Below are the code and all the weights of a small trained network. Each question names an input and a class and asks about switching units off, where a switched-off unit gives its printed mean instead of its output.

import numpy as np


def w(rows, s, z=0):
    codes = np.array(rows[::2]) - 128.0
    scale = np.full(codes.shape[1], s)
    scale[-1] = z or s
    return codes * scale


def f(y):
    return y / 2 * (1 + np.tanh(0.7978845608 * (y + 0.044715 * y**3)))


def log_softmax(a):
    a = a - a.max(-1, keepdims=True)
    return a - np.log(np.exp(a).sum(-1, keepdims=True))


def net(x, mask):
    res = np.array(x, float).reshape(1, 6) / 4 @ E
    y = f(res @ A[0][:, :-1].T + A[0][:, -1])
    res = res + np.where(mask, y, B[0][:, -1]) @ B[0][:, :-1]
    return log_softmax(res[-1] @ U[:, :-1].T + U[:, -1])


A, B = {}, {}
E = w([
[29,124,161,103,110,51,78],'x0',
[216,86,209,130,104,93,181],'x1',
[93,2,101,88,176,66,78],'x2',
[127,106,170,222,134,153,123],'x3',
[162,147,45,138,86,32,174],'x4',
[159,191,101,178,179,57,91],'x5',
],0.0089)
A[0] = w([
[69,57,80,91,162,94,164,133],'n0',
[187,67,112,203,90,150,219,180],'n1',
[114,118,125,147,224,98,57,145],'n2',
[96,183,78,66,179,178,155,238],'n3',
[125,64,158,90,131,145,94,207],'n4',
[99,143,136,178,89,137,71,210],'n5',
[68,125,112,131,85,8,58,203],'n6',
[170,168,41,146,133,113,129,166],'n7',
[162,2,55,140,164,115,167,254],'n8',
[100,91,134,154,151,113,41,235],'n9',
[181,146,128,217,165,200,104,232],'n10',
[65,86,187,98,136,149,122,240],'n11',
[193,80,148,214,111,138,181,161],'n12',
[100,129,88,130,124,45,85,253],'n13',
[193,128,194,24,204,72,157,216],'n14',
[72,161,76,114,219,108,27,154],'n15',
[118,172,81,112,157,93,160,136],'n16',
],0.0089,0.0024)
B[0] = w([
[102,109,140,163,108,110,126,213],'n0',
[195,81,119,125,94,133,105,217],'n1',
[103,107,113,84,101,132,125,195],'n2',
[126,99,102,191,117,88,174,193],'n3',
[48,86,127,119,81,97,140,206],'n4',
[123,129,150,108,121,149,84,165],'n5',
[173,137,43,67,93,60,111,255],'n6',
[99,179,39,126,103,88,152,188],'n7',
[152,117,122,123,101,177,152,239],'n8',
[113,44,89,35,94,143,62,205],'n9',
[182,140,66,87,129,98,105,209],'n10',
[65,74,165,123,129,158,94,220],'n11',
[145,84,159,65,114,144,108,206],'n12',
[120,124,2,86,79,90,146,222],'n13',
[114,98,175,184,113,214,171,220],'n14',
[94,96,65,94,94,160,110,235],'n15',
[139,167,88,117,176,61,168,168],'n16',
],0.0088)
U = w([
[90,207,192,241,179,124,93,62],'0',
[233,138,222,159,61,178,164,200],'1',
[13,79,175,169,87,186,161,162],'2',
[173,110,103,13,13,120,51,147],'3',
[183,231,48,183,145,69,186,127],'4',
[67,186,180,138,167,143,1,3],'5',
],0.0086,0.0043)

Each question gives the input, the list of numbers given to net, and the class t.
The units are the neurons (one row each of A and B). Each row of codes is followed by its name. A weight is (code - 128) times the scale printed after its matrix; where a second scale follows, it is the last column's (A, B and U).
mask holds one flag per neuron, in row order. A switched-off neuron (its flag False) gives its mean, the last column of its row in B, instead of its output. The means were averaged over made-up inputs and are rounded, as every weight is.
A unit's drop is (log p(t) with every unit on - log p(t) with that unit switched off) / (log p(t) with every unit on - log p(t) with every unit switched off).
The circuit of an input: a set's keep is (log p(t) with only the set's units on - log p(t) with every unit switched off) / (log p(t) with every unit on - log p(t) with every unit switched off). Starting from the 12 units with the biggest drops (on a tie, the unit counted first), units are removed one at a time, each time the one whose removal leaves the highest keep (on an exact tie, the one counted first), for as long as the keep stays at least 0.8.
circuit, biggest first: the units of the circuit, biggest drop first
top k neurons: the k neurons with the biggest drops, biggest first
drop when u is switched off: that unit's drop, to one decimal
input [-8,3,4,0,-5,-8], class 2: top 2 neurons -> [n4, n6]
input [-7,6,-7,3,-1,8], class 3: circuit, biggest first -> [n12]
input [-4,1,-6,0,6,0], class 4: circuit, biggest first -> [n7, n9]
input [-3,4,-6,3,-4,-7], class 1: top 4 neurons -> [n6, n9, n13, n15]
input [-1,2,0,-1,4,0], class 4: circuit, biggest first -> [n9, n11, n15]
input [-4,4,4,0,-3,0], class 2: top 3 neurons -> [n6, n4, n14]
input [-1,-6,7,4,-7,-3], class 2: top 2 neurons -> [n6, n11]
input [-2,5,5,-4,-3,3], class 2: drop when n14 is switched off -> 0.2
input [-7,2,-2,6,1,-3], class 1: top 2 neurons -> [n6, n9]
input [8,2,0,-2,-2,-7], class 2: drop when n11 is switched off -> 0.2
input [-8,-7,-4,5,-8,-4], class 1: drop when n15 is switched off -> 0.3
input [-5,0,6,1,3,-5], class 1: drop when n6 is switched off -> 0.2
